Below is a small trained network, with its code and all its weights. Each question gives an input and a class and asks what happens when units are switched off, that is, made to give their printed mean instead of their output.

import numpy as np


def w(rows, s, z=0):
    codes = np.array(rows[::2]) - 128.0
    scale = np.full(codes.shape[1], s)
    scale[-1] = z or s
    return codes * scale


def f(y):
    return np.maximum(y, 0)


def log_softmax(a):
    a = a - a.max(-1, keepdims=True)
    return a - np.log(np.exp(a).sum(-1, keepdims=True))


def net(x, mask):
    res = np.array(x, float).reshape(1, 8) / 4 @ E
    y = f(res @ A[0][:, :-1].T + A[0][:, -1])
    res = res + np.where(mask, y, B[0][:, -1]) @ B[0][:, :-1]
    return log_softmax(res[-1] @ U[:, :-1].T + U[:, -1])


A, B = {}, {}
E = w([
[126,128,127],'x0',
[127,125,128],'x1',
[130,129,126],'x2',
[126,126,129],'x3',
[46,192,99],'x4',
[129,127,128],'x5',
[27,17,177],'x6',
[131,68,1],'x7',
],0.0047)
A[0] = w([
[130,91,35,53],'neuron 0',
[128,95,66,63],'neuron 1',
[146,137,130,106],'neuron 2',
[124,105,33,68],'neuron 3',
[187,199,100,6],'neuron 4',
[110,123,149,255],'neuron 5',
[123,168,218,54],'neuron 6',
[211,200,99,29],'neuron 7',
[153,147,108,100],'neuron 8',
[171,194,78,71],'neuron 9',
[129,164,211,55],'neuron 10',
[44,181,89,73],'neuron 11',
[131,159,205,55],'neuron 12',
[129,89,48,58],'neuron 13',
[137,169,235,34],'neuron 14',
[128,83,43,52],'neuron 15',
[216,216,86,18],'neuron 16',
[47,41,152,42],'neuron 17',
[64,94,174,94],'neuron 18',
[130,166,227,73],'neuron 19',
[133,100,33,58],'neuron 20',
[242,51,164,54],'neuron 21',
[119,174,196,81],'neuron 22',
[17,203,112,75],'neuron 23',
[164,173,105,52],'neuron 24',
[126,165,191,77],'neuron 25',
[163,164,113,62],'neuron 26',
[184,167,95,71],'neuron 27',
[43,21,173,16],'neuron 28',
[165,169,110,55],'neuron 29',
[20,213,80,51],'neuron 30',
[67,67,150,20],'neuron 31',
[238,47,170,51],'neuron 32',
[132,98,36,58],'neuron 33',
[121,99,57,54],'neuron 34',
[255,17,192,70],'neuron 35',
[149,143,183,104],'neuron 36',
[96,71,144,91],'neuron 37',
[124,89,61,71],'neuron 38',
[125,176,237,39],'neuron 39',
],0.0068,0.006)
B[0] = w([
[110,82,162,140],'neuron 0',
[114,94,149,133],'neuron 1',
[125,133,134,129],'neuron 2',
[117,94,163,144],'neuron 3',
[160,177,181,131],'neuron 4',
[212,86,2,254],'neuron 5',
[124,77,158,137],'neuron 6',
[144,160,187,140],'neuron 7',
[139,133,142,133],'neuron 8',
[152,156,160,145],'neuron 9',
[121,83,160,135],'neuron 10',
[83,177,125,140],'neuron 11',
[122,90,155,133],'neuron 12',
[109,87,157,138],'neuron 13',
[113,76,171,136],'neuron 14',
[105,84,159,139],'neuron 15',
[152,165,198,144],'neuron 16',
[150,175,211,149],'neuron 17',
[157,165,149,149],'neuron 18',
[104,82,152,144],'neuron 19',
[116,76,160,141],'neuron 20',
[60,170,113,140],'neuron 21',
[114,93,141,139],'neuron 22',
[55,170,120,148],'neuron 23',
[144,150,157,131],'neuron 24',
[116,96,144,135],'neuron 25',
[142,150,151,130],'neuron 26',
[146,133,163,138],'neuron 27',
[167,189,215,150],'neuron 28',
[143,151,157,130],'neuron 29',
[54,190,116,144],'neuron 30',
[154,174,211,133],'neuron 31',
[64,172,119,139],'neuron 32',
[115,83,159,141],'neuron 33',
[124,84,152,133],'neuron 34',
[50,190,108,153],'neuron 35',
[103,118,136,139],'neuron 36',
[147,156,159,142],'neuron 37',
[108,93,153,138],'neuron 38',
[117,71,166,139],'neuron 39',
],0.041,0.006)
U = w([
[253,219,245,65],'0',
[176,125,111,255],'1',
[105,34,182,39],'2',
[190,136,100,183],'3',
[187,145,101,171],'4',
[174,145,105,170],'5',
[36,212,106,25],'6',
[210,140,105,107],'7',
],0.006,0.007)

Each question gives the input, the list of numbers given to net, and the class t.
The units are the neurons (one row each of A and B). Each row of codes is followed by its name. A weight is (code - 128) times the scale printed after its matrix; where a second scale follows, it is the last column's (A, B and U).
mask holds one flag per neuron, in row order. A switched-off neuron (its flag False) gives its mean, the last column of its row in B, instead of its output. The means were averaged over made-up inputs and are rounded, as every weight is.
A unit's drop is (log p(t) with every unit on - log p(t) with that unit switched off) / (log p(t) with every unit on - log p(t) with every unit switched off).
The circuit of an input: a set's keep is (log p(t) with only the set's units on - log p(t) with every unit switched off) / (log p(t) with every unit on - log p(t) with every unit switched off). Starting from the 12 units with the biggest drops (on a tie, the unit counted first), units are removed one at a time, each time the one whose removal leaves the highest keep (on an exact tie, the one counted first), for as long as the keep stays at least 0.8.
units of the circuit, in order: the units of the circuit, biggest drop first
unit that matters most: the unit with the biggest drop
top k neurons: the k neurons with the biggest drops, biggest first
drop when u is switched off: that unit's drop, to one decimal
input [5,6,3,-2,0,-6,6,-7], class 2: units of the circuit, in order => [neuron 19; neuron 39]
input [7,1,1,5,-8,5,-5,7], class 6: top 3 neurons => [neuron 35; neuron 21; neuron 32]
input [2,-7,-8,6,8,1,-7,4], class 6: unit that matters most => neuron 30
input [-2,-6,1,-3,8,-2,5,-1], class 6: units of the circuit, in order => [neuron 23; neuron 30]
input [-6,-7,6,-4,8,7,8,-3], class 0: units of the circuit, in order => [neuron 28; neuron 17]
input [-1,7,2,3,-7,-2,7,1], class 0: top 2 neurons => [neuron 28; neuron 17]
input [2,-5,-4,-5,6,-1,3,5], class 6: units of the circuit, in order => [neuron 30; neuron 23]
input [-4,0,-3,2,-6,2,6,1], class 0: top 3 neurons => [neuron 28; neuron 17; neuron 37]
input [-7,3,7,5,1,-6,-7,7], class 0: units of the circuit, in order => [neuron 16; neuron 9; neuron 5]
input [-4,3,-5,3,-5,-5,-7,-5], class 0: top 2 neurons => [neuron 16; neuron 7]
input [-4,2,2,6,-7,-3,-1,5], class 6: top 4 neurons => [neuron 35; neuron 21; neuron 32; neuron 5]
input [0,-3,-2,4,0,-3,6,1], class 0: top 4 neurons => [neuron 28; neuron 17; neuron 18; neuron 37]
input [4,-3,3,-5,0,-2,0,-6], class 2: top 2 neurons => [neuron 19; neuron 39]
input [-2,-2,-6,7,-8,1,8,-5], class 0: units of the circuit, in order => [neuron 28]
input [-2,3,2,4,8,-5,1,0], class 6: drop when neuron 23 is switched off => 0.4
input [-5,3,-7,1,5,4,8,4], class 0: drop when neuron 28 is switched off => 0.2
input [7,-3,-4,-4,5,3,6,7], class 2: drop when neuron 15 is switched off => 0.2
